Below is a small trained network, with its code and all its weights. Each question gives an input and a class and asks what happens when units are switched off, that is, made to give their printed mean instead of their output.

import numpy as np


def w(rows, s, z=0):
    codes = np.array(rows[::2]) - 128.0
    scale = np.full(codes.shape[1], s)
    scale[-1] = z or s
    return codes * scale


def f(y):
    return y / 2 * (1 + np.tanh(0.7978845608 * (y + 0.044715 * y**3)))


def log_softmax(a):
    a = a - a.max(-1, keepdims=True)
    return a - np.log(np.exp(a).sum(-1, keepdims=True))


def net(x, mask):
    res = np.array(x, float).reshape(1, 5) / 4 @ E
    y = f(res @ A[0][:, :-1].T + A[0][:, -1])
    res = res + np.where(mask, y, B[0][:, -1]) @ B[0][:, :-1]
    return log_softmax(res[-1] @ U[:, :-1].T + U[:, -1])


A, B = {}, {}
E = w([
[134,49,205,53,205,174,45,237,163,38],'x0',
[12,172,65,143,203,212,82,109,126,107],'x1',
[100,254,161,192,115,127,195,191,91,138],'x2',
[150,120,155,79,121,197,50,198,67,223],'x3',
[209,94,132,129,111,78,132,121,128,210],'x4',
],0.0069)
A[0] = w([
[57,140,132,133,219,243,60,177,116,74,250],'N0',
[195,58,152,73,144,120,81,149,146,129,254],'N1',
[73,174,50,151,137,114,66,40,167,162,130],'N2',
[181,137,213,117,98,67,209,146,124,102,83],'N3',
[130,2,144,116,149,83,86,59,191,33,147],'N4',
[127,100,133,92,133,48,175,72,214,6,26],'N5',
[165,225,176,168,93,34,214,122,125,151,172],'N6',
],0.0079,0.0032)
B[0] = w([
[87,219,205,48,142,89,30,223,124,152,251],'N0',
[106,171,180,96,58,95,47,197,139,250,227],'N1',
[91,191,124,205,177,160,171,107,55,160,178],'N2',
[75,139,89,112,66,126,229,156,83,140,183],'N3',
[177,184,157,95,193,143,82,183,61,203,225],'N4',
[254,42,186,141,118,129,56,153,153,205,185],'N5',
[87,185,68,200,167,97,163,208,29,112,224],'N6',
],0.0085,0.011)
U = w([
[57,187,64,193,154,117,254,106,65,134,168],'0',
[202,70,115,160,156,116,124,87,102,176,92],'1',
[132,170,207,68,131,93,26,183,87,169,219],'2',
[113,54,105,109,116,154,177,75,228,63,10],'3',
[104,82,160,76,115,120,173,76,195,59,2],'4',
],0.008,0.0036)

Each question gives the input, the list of numbers given to net, and the class t.
The units are the neurons (one row each of A and B). Each row of codes is followed by its name. A weight is (code - 128) times the scale printed after its matrix; where a second scale follows, it is the last column's (A, B and U).
mask holds one flag per neuron, in row order. A switched-off neuron (its flag False) gives its mean, the last column of its row in B, instead of its output. The means were averaged over made-up inputs and are rounded, as every weight is.
A unit's drop is (log p(t) with every unit on - log p(t) with that unit switched off) / (log p(t) with every unit on - log p(t) with every unit switched off).
The circuit of an input: a set's keep is (log p(t) with only the set's units on - log p(t) with every unit switched off) / (log p(t) with every unit on - log p(t) with every unit switched off). Starting from all 7 units, units are removed one at a time, each time the one whose removal leaves the highest keep (on an exact tie, the one counted first), for as long as the keep stays at least 0.8.
units of the circuit, in order: the units of the circuit, biggest drop first
most important unit: the unit with the biggest drop
k most important neurons: the k neurons with the biggest drops, biggest first
drop of u: that unit's drop, to one decimal
input [-6,-4,-5,-3,-3], class 0: most important unit : N0
input [-1,4,7,3,4], class 0: units of the circuit, in order : N1; N4
input [-4,-5,-5,-6,-8], class 1: units of the circuit, in order : N0; N5
input [-2,-5,-1,-4,-8], class 1: units of the circuit, in order : N5; N0
input [-6,0,-8,7,4], class 1: 2 most important neurons : N0; N4
input [-7,1,-8,-4,4], class 1: 3 most important neurons : N5; N0; N3
input [-4,4,-8,2,6], class 1: 2 most important neurons : N0; N6
input [-2,8,-5,-3,7], class 0: 4 most important neurons : N2; N0; N1; N5
input [-8,1,-6,8,1], class 1: 3 most important neurons : N0; N6; N3
input [-3,6,5,4,4], class 0: drop of N4 : 0.1
input [-2,5,-7,-6,6], class 1: drop of N0 : 0.9
input [-8,3,-8,-3,0], class 0: drop of N2 : 0.8
input [-5,0,-4,7,-1], class 1: drop of N0 : 0.6
input [-5,7,-5,-3,5], class 0: most important unit : N2
